Here is a tiny trained network, its code and every weight. The questions are about switching its units off for an input and a class, where a switched-off unit gives its printed mean instead of its output.

import numpy as np


def w(rows, s, z=0):
    codes = np.array(rows[::2]) - 128.0
    scale = np.full(codes.shape[1], s)
    scale[-1] = z or s
    return codes * scale


def f(y):
    return np.maximum(y, 0)


def log_softmax(a):
    a = a - a.max(-1, keepdims=True)
    return a - np.log(np.exp(a).sum(-1, keepdims=True))


def net(x, mask):
    res = np.array(x, float).reshape(1, 3) / 4 @ E
    y = f(res @ A[0][:, :-1].T + A[0][:, -1])
    res = res + np.where(mask, y, B[0][:, -1]) @ B[0][:, :-1]
    return log_softmax(res[-1] @ U[:, :-1].T + U[:, -1])


A, B = {}, {}
E = w([
[91,37,100,144,56,161,136],'x0',
[142,74,248,150,70,39,88],'x1',
[221,117,182,59,102,153,216],'x2',
],0.014)
A[0] = w([
[81,169,91,126,129,109,89,91],'N1',
[96,37,6,113,114,134,154,220],'N2',
[61,164,75,120,160,172,85,203],'N3',
[161,91,34,110,143,139,104,129],'N4',
[220,163,217,116,124,72,160,253],'N5',
[144,162,154,63,154,105,170,104],'N6',
[128,77,173,185,103,75,50,189],'N7',
[120,172,171,185,164,82,135,174],'N8',
[160,189,71,67,172,148,185,158],'N9',
[139,85,119,111,40,162,174,203],'N10',
[92,127,91,80,118,190,103,130],'N11',
],0.013,0.0041)
B[0] = w([
[98,138,183,159,107,173,95,187],'N1',
[204,159,88,193,30,120,147,225],'N2',
[84,192,128,185,94,144,96,228],'N3',
[148,183,81,162,89,79,155,181],'N4',
[73,147,146,44,84,142,153,253],'N5',
[110,119,125,64,198,129,130,182],'N6',
[110,67,74,63,141,61,99,234],'N7',
[55,186,184,80,142,117,59,187],'N8',
[117,127,102,239,216,183,193,220],'N9',
[79,94,140,244,105,195,140,200],'N10',
[156,197,73,155,102,58,123,181],'N11',
],0.011,0.02)
U = w([
[149,190,18,157,95,79,128,113],'0',
[64,10,74,70,135,37,96,164],'1',
[32,178,143,165,171,170,42,125],'2',
[185,49,132,149,239,93,96,2],'3',
[103,170,58,157,243,167,220,198],'4',
[96,62,100,155,143,140,122,82],'5',
[72,95,154,117,94,195,181,165],'6',
[86,183,153,18,180,54,83,183],'7',
],0.011,0.0058)

Each question gives the input, the list of numbers given to net, and the class t.
The units are the neurons (one row each of A and B). Each row of codes is followed by its name. A weight is (code - 128) times the scale printed after its matrix; where a second scale follows, it is the last column's (A, B and U).
mask holds one flag per neuron, in row order. A switched-off neuron (its flag False) gives its mean, the last column of its row in B, instead of its output. The means were averaged over made-up inputs and are rounded, as every weight is.
A unit's drop is (log p(t) with every unit on - log p(t) with that unit switched off) / (log p(t) with every unit on - log p(t) with every unit switched off).
The circuit of an input: a set's keep is (log p(t) with only the set's units on - log p(t) with every unit switched off) / (log p(t) with every unit on - log p(t) with every unit switched off). Starting from all 11 units, units are removed one at a time, each time the one whose removal leaves the highest keep (on an exact tie, the one counted first), for as long as the keep stays at least 0.8.
circuit, biggest first: the units of the circuit, biggest drop first
top k neurons: the k neurons with the biggest drops, biggest first
drop of u: that unit's drop, to one decimal
input [1,2,-5], class 1: top 2 neurons : (N7 N9)
input [-7,-2,0], class 4: circuit, biggest first : (N9)
input [-3,-8,-4], class 0: top 4 neurons : (N11 N3 N4 N2)
input [-1,4,-2], class 1: top 2 neurons : (N7 N3)
input [-2,6,-2], class 7: top 2 neurons : (N8 N10)
input [6,3,-1], class 1: top 3 neurons : (N7 N9 N3)
input [2,-8,2], class 0: top 4 neurons : (N2 N11 N4 N3)
input [2,-8,1], class 0: top 3 neurons : (N2 N11 N4)
input [-8,1,6], class 7: top 2 neurons : (N5 N10)
input [4,2,-5], class 1: top 2 neurons : (N7 N9)
input [2,1,3], class 6: drop of N7 : 0.3
input [3,5,2], class 1: drop of N7 : 0.2
input [0,8,-4], class 1: drop of N7 : 0.6
input [3,8,3], class 1: circuit, biggest first : (N7)
